Below are the code and all the weights of a small trained network. Each question names an input and a target symbol and asks about switching units off, where a switched-off unit gives its printed mean instead of its output.

import numpy as np


def w(rows, s, z=0):
    codes = np.array(rows[::2]) - 128.0
    scale = np.full(codes.shape[1], s)
    scale[-1] = z or s
    return codes * scale


def f(y):
    return np.maximum(y, 0)


def softmax(a):
    e = np.exp(a - a.max(-1, keepdims=True))
    return e / e.sum(-1, keepdims=True)


def log_softmax(a):
    a = a - a.max(-1, keepdims=True)
    return a - np.log(np.exp(a).sum(-1, keepdims=True))


def net(x, mask):
    ids = ['ΛΠΣβεηθμτω'.index(c) for c in x.split()]
    T = len(ids)
    res = E[ids] + P[:T]
    r = res
    for j in range(2):
        rows = slice(2 * j, 2 * j + 2)
        q, k, v = (r @ M[0][rows].T for M in (Q, K, V))
        z = softmax(np.where(np.tri(T) > 0, q @ k.T / 2**0.5, -1e9)) @ v
        o = O[0][rows]
        res = res + np.where(mask[j], z, o[:, -1]) @ o[:, :-1]
    y = f(res @ A[0][:, :-1].T + A[0][:, -1])
    res = res + np.where(mask[2:18], y, B[0][:, -1]) @ B[0][:, :-1]
    return log_softmax(res[-1] @ U[:, :-1].T + U[:, -1])


Q, K, V, O, A, B = {}, {}, {}, {}, {}, {}
E = w([
[126,125,68,102],'Λ',
[126,113,110,107],'Π',
[134,89,188,118],'Σ',
[200,104,67,122],'β',
[203,102,79,131],'ε',
[93,145,108,129],'η',
[130,108,129,105],'θ',
[183,63,171,113],'μ',
[78,104,249,178],'τ',
[52,182,151,159],'ω',
],0.017)
P = w([
[104,202,115,5],'0',
[66,43,119,91],'1',
[135,137,89,130],'2',
[175,157,145,75],'3',
[65,76,113,148],'4',
[136,141,101,156],'5',
[187,154,163,91],'6',
[103,73,120,152],'7',
[139,141,111,178],'8',
[194,150,182,106],'9',
[122,77,124,167],'10',
[137,148,125,204],'11',
[192,152,204,116],'12',
[133,72,150,160],'13',
],0.019)
Q[0] = w([
[154,215,178,15],'H1',
[120,60,125,119],'H1',
[144,158,25,255],'H2',
[181,198,119,115],'H2',
],0.012)
K[0] = w([
[68,171,115,5],'H1',
[184,162,231,154],'H1',
[150,132,116,204],'H2',
[72,174,68,88],'H2',
],0.012)
V[0] = w([
[254,90,72,91],'H1',
[88,202,123,106],'H1',
[119,193,7,175],'H2',
[185,127,161,185],'H2',
],0.011)
O[0] = w([
[251,88,178,11,113],'H1',
[63,98,180,148,125],'H1',
[30,115,217,32,2],'H2',
[116,88,83,123,96],'H2',
],0.011)
A[0] = w([
[176,102,86,62,123],'N1',
[183,103,145,160,173],'N2',
[79,57,100,112,226],'N3',
[100,152,138,15,111],'N4',
[88,68,72,166,18],'N5',
[188,77,67,139,171],'N6',
[119,97,62,80,70],'N7',
[85,176,194,108,137],'N8',
[118,65,42,194,156],'N9',
[119,54,188,158,189],'N10',
[166,245,141,141,148],'N11',
[74,70,106,152,66],'N12',
[108,190,125,151,246],'N13',
[181,225,168,100,94],'N14',
[148,46,90,92,152],'N15',
[47,116,135,158,253],'N16',
],0.012,0.0046)
B[0] = w([
[127,133,171,107,191],'N1',
[109,156,102,88,218],'N2',
[216,198,123,216,139],'N3',
[92,112,142,224,147],'N4',
[146,60,199,143,178],'N5',
[89,157,111,141,249],'N6',
[111,47,103,184,141],'N7',
[78,2,20,60,156],'N8',
[41,156,207,116,253],'N9',
[53,126,35,103,157],'N10',
[245,160,87,166,168],'N11',
[244,60,88,180,157],'N12',
[154,168,82,60,173],'N13',
[193,51,169,166,167],'N14',
[95,166,164,86,180],'N15',
[138,175,120,80,181],'N16',
],0.0074,0.023)
U = w([
[58,57,141,208,100],'Λ',
[114,75,89,160,177],'Π',
[173,102,2,218,102],'Σ',
[116,111,168,125,175],'β',
[119,120,175,120,220],'ε',
[11,203,196,39,126],'η',
[132,85,84,156,105],'θ',
[205,152,193,179,2],'μ',
[98,248,81,159,196],'τ',
[87,142,45,121,63],'ω',
],0.0087,0.007)

Each question gives the input, a string of symbols that net reads in full, and the target symbol t.
The units are the heads (2 rows each of Q, K, V and O) and the neurons (one row each of A and B). Each row of codes is followed by its name. A weight is (code - 128) times the scale printed after its matrix; where a second scale follows, it is the last column's (O, A, B and U).
mask holds one flag per unit, heads first, then neurons. A switched-off unit (its flag False) gives its mean, the last column of its rows in O or B, instead of its output. The means were averaged over made-up inputs and are rounded, as every weight is.
A unit's drop is (log p(t) with every unit on - log p(t) with that unit switched off) / (log p(t) with every unit on - log p(t) with every unit switched off).
The circuit of an input: a set's keep is (log p(t) with only the set's units on - log p(t) with every unit switched off) / (log p(t) with every unit on - log p(t) with every unit switched off). Starting from the 12 units with the biggest drops (on a tie, the unit counted first), units are removed one at a time, each time the one whose removal leaves the highest keep (on an exact tie, the one counted first), for as long as the keep stays at least 0.8.
units of the circuit, in order: the units of the circuit, biggest drop first
k most important neurons: the k neurons with the biggest drops, biggest first
which heads matter: for each layer, one digit per head in row order, 1 if its drop is at least 0.15 and else 0, layers parted by /
input μ τ τ Σ μ μ τ τ μ τ θ μ Σ, target μ: 2 most important neurons	N14; N8
input β Σ μ τ τ τ τ θ, target Λ: units of the circuit, in order	N5; H1
input ε μ μ Π Σ, target η: units of the circuit, in order	H1; N15; N12
input μ τ Σ μ, target μ: which heads matter	11
input ω Λ Π τ τ τ τ ε τ τ η τ μ, target ω: 3 most important neurons	N8; N9; N10
input Σ Σ η Σ μ, target η: which heads matter	10
input μ ε Σ β, target μ: which heads matter	10
input τ μ τ Π τ η Σ μ μ μ τ μ β, target τ: units of the circuit, in order	H1; N14
input Σ β Σ Σ, target Σ: units of the circuit, in order	N9
input ω μ ω τ Π ω ε, target ω: 2 most important neurons	N8; N9
input Λ Π τ β τ μ μ Π τ μ μ, target Λ: which heads matter	11
input μ ε Π μ μ μ τ μ μ Σ, target μ: units of the circuit, in order	H1; H2; N14
input μ μ τ Π ω Π τ β, target Λ: units of the circuit, in order	N9; N5; H1
input μ μ μ τ ω μ, target τ: which heads matter	01
input Π μ μ μ Π τ μ Π μ μ μ τ μ, target Π: which heads matter	11
input τ Π τ Λ θ μ Σ μ τ τ, target τ: most important neuron	N12
input ω μ ω μ μ Σ Λ, target ω: 3 most important neurons	N8; N9; N16
input Π μ μ μ Λ μ μ Σ ε μ η τ μ ε, target Λ: units of the circuit, in order	N9; N5; H1
input μ ω μ μ β Σ μ ε Λ μ ω Σ τ Λ, target Λ: which heads matter	01
input ε ω μ μ Π τ Σ μ ω τ τ Σ τ Π, target Λ: 2 most important neurons	N9; N5
input η μ η Π τ μ θ, target η: units of the circuit, in order	H2
input τ ε Σ τ Σ ε, target ε: units of the circuit, in order	H2; N9; H1
input β μ τ ω η Π μ Π, target η: 2 most important neurons	N9; N15
